bonun: [120  95 192 142 138 138  79  78 153  98 165 136 129 130  77 120 127 104
 117 187 118 161 108 173 142 150 142 139 137  95  98 157]
Tun: [120 154  70 158 162 120 166 144 125 157  94 146 124 103 159 113 133 155
 124  76 127 167 129 110 114  97 110 103 127 142 141 118]
mavu: [156 196  49 122  90 123 158 154  97 156  70 129 121 152 166 144 163 158
 143  84 130  46 188  79  99  90 110  67 118 141 156 104]
rufo: [120 154  70 158 162 120 166 144 125 157  94 146 124 103 159 113 133 155
 124  76 127 167 129 110 114  97 111 117 140 169 149  47]
Susa: [114 133 155 124  76 127  90 121  70 123  49 156 158 129 117 113  79 111
 134 131 139 149 117 136 136 151 152 142 147 101 128 158]
then: [ 49 122  90 123 158 154  97 156  70 129 121 152] : [166]
then: [139 149] : [117]
then: [142 138 138  79] : [78]
[120 154  70 158 162 120 166 144 125 157  94 146 124 103 159 113 133 155
 124  76 127 167 129 110 114  97 111 117 140 169 149  47] : rufo

lavuf: [105 134 102 129  98 136 159 147 130 139 109  77 156  97  99]
Gep: [151 157 138 111  66 134  99 137 128 144 117 122 118  92 109]
puv: [105 108 133 120 148 124 189 122 141 120 140 149 123 171 171]
lumap: [127 107 114 129 124 129 113 146 150 141 151  98 136  88 119]
ses: [103 154 122  82 140  95 115 107 117 113 117 145 100 125 129]
fuf: [129 135 169 126 148 120 114 114  99 128  88  99 103 142 124]
Rona: [103  51 129 151 102 137 129 137 132 131 133 141 101  94 123]
zulo: [102 138 137 158 125 139 170 114 118 120 113 124 104 177 142]
faf: [136 133 159 101 145 107 134 102 129  98 136 168 111 153 122]
then: [136 133 159 101 145 107 134] : [102]
then: [ 51 129 151 102 137 129 137 132 131 133 141 101] : [94]
then: [107 134 102 129  98 136] : [168]
then: [111  66 134  99 137 128 144 117] : [122]
then: [108 133 120 148 124 189 122 141] : [120]

rek: [153 185 138 104 148  80 166 142 147  74  92 122  99 193 122 163 113 115
 138 133 155 158 132 203]
fev: [133  99 144 131 111 175 136 141 133 184 139 141 155 134 112 157 114 147
 109 151  64 109 126  68]
mebal: [121 133 122 133 133 138 115 131 135 119  97 143 143 132 153 145 134  90
 126 141 125 145 131 135]
Bapev: [133 181 122 114 151  83 136 134 141  75  82 127  89 165 148 144 130  89
 141 126 178 167 134 209]
zavam: [ 99  88 109 156 117 183  79 122 124 142 112 155 204  79 168 124 149  85
 118 143  99 126 131  74]
tek: [155 185 138 104 148  80 166 142 147  74  92 122  99 193 122 163 113 115
 138 133 155 168 132 203]
Mez: [133 181 122 114 151  83 136 134 155  85  82 127  89 165 148 144 130  89
 141 126 178 167 134 209]
tof: [153 185 138 104 148  80 166 142 147  98  92 122  66 193 122 163 113 115
 138 133 155 158 132 203]
then: [145 131] : [135]
then: [133 138 115 131 135 119] : [97]

Vomad: [ 95 203 125 131  99 177 108 104  98 120  77  92 185  79 101 148 104 156
  94 144 144  98 157 109 117 118 173 169 136 115 136 176 140 142 100  90
 190 136 108  76 116 185 129 116 119 108 159 150 139  79 172 141 133 163
 145 151 117 135 140 136 169  78 135]
lozag: [111  67  64 147  98 120  90 176  81 100 127  82 163 156 138  96 103 140
 106 113 107 115 107 211 108  67  93 100 114  95  97 146 113 164 122 123
 149 148 135  80 149 156 118  83  94 188 118 153 142 176 148 192 140 152
 139  88 125 109 132  75 128 105 119]
fifas: [186 129 116 119 108 159 150 139  79 172  91 110 157  97 170 120 145  92
 142  90 141 125 175 197 127 112 155 119 159 120 123 149 113 104  67 159
 125 153 148  80 169 185 175  92 152 153 176 140 148 118 192 142  94 188
 157  67 151  97 159  89 122 102 128]
then: [185 129 116 119 108 159 150 139  79 172] : [141]
then: [152 153 176 140 148 118 192 142  94 188] : [157]

Fad: [216 179 111 114 208 102 130  82]
zag: [212 173 116 130 191 100 105  91]
vufur: [122  72  91  83 149  94 113 129]
revip: [196  78 170  99 153 137 118 115]
Lemu: [ 79  65 143 141  66 131  87 166]
vuluf: [127 191 152 153 136 123  87 119]
then: [ 79  65 143 141  66 131] : [87]
then: [130 191] : [100]

Velot: [136 146 124 154 141 121  96 112 142 127 120 151 127 153 101 171 104 131
  89 115 132 113]
pib: [109 118 123  85 111 133  88 122 113 111 123 127 183 144 152 137  96 155
  55  85 141  93]
tive: [139 130 133 123 122 131 129 144 135 146 126 151 121 130 122 133 119 125
 118  89 125 108]
duda: [123 111 122  74 106 154 160 144 133 114 140 112 159 102 183  81 108 135
 135 100 132 110]
pepet: [120 126 111 144 125 144 131 123 171 114 154 106 147 124 150 124 111 156
 122 102 109 106]
robel: [132 127 163 119 142 119 142 121 127 155 120 143 108 138 117 136 129 113
 113 141 120 134]
nebim: [104 118 115 128 162 116 104  92 144 127 183 123 152 111 113 122 118 147
 103 125  89 124]
kanom: [112 106 142  71 129 141 131 117 144 107 145  69 143 110 156  93 126  90
  97 106 119 195]
then: [125  89] : [124]
then: [106 147 124 150 124 111 156] : [122]
then: [113 111 123 127 183 144 152] : [137]
then: [111 123] : [127]
then: [144 127 183 123] : [152]
then: [130 133 123 122 131 129] : [144]
then: [133  88 122 113] : [111]

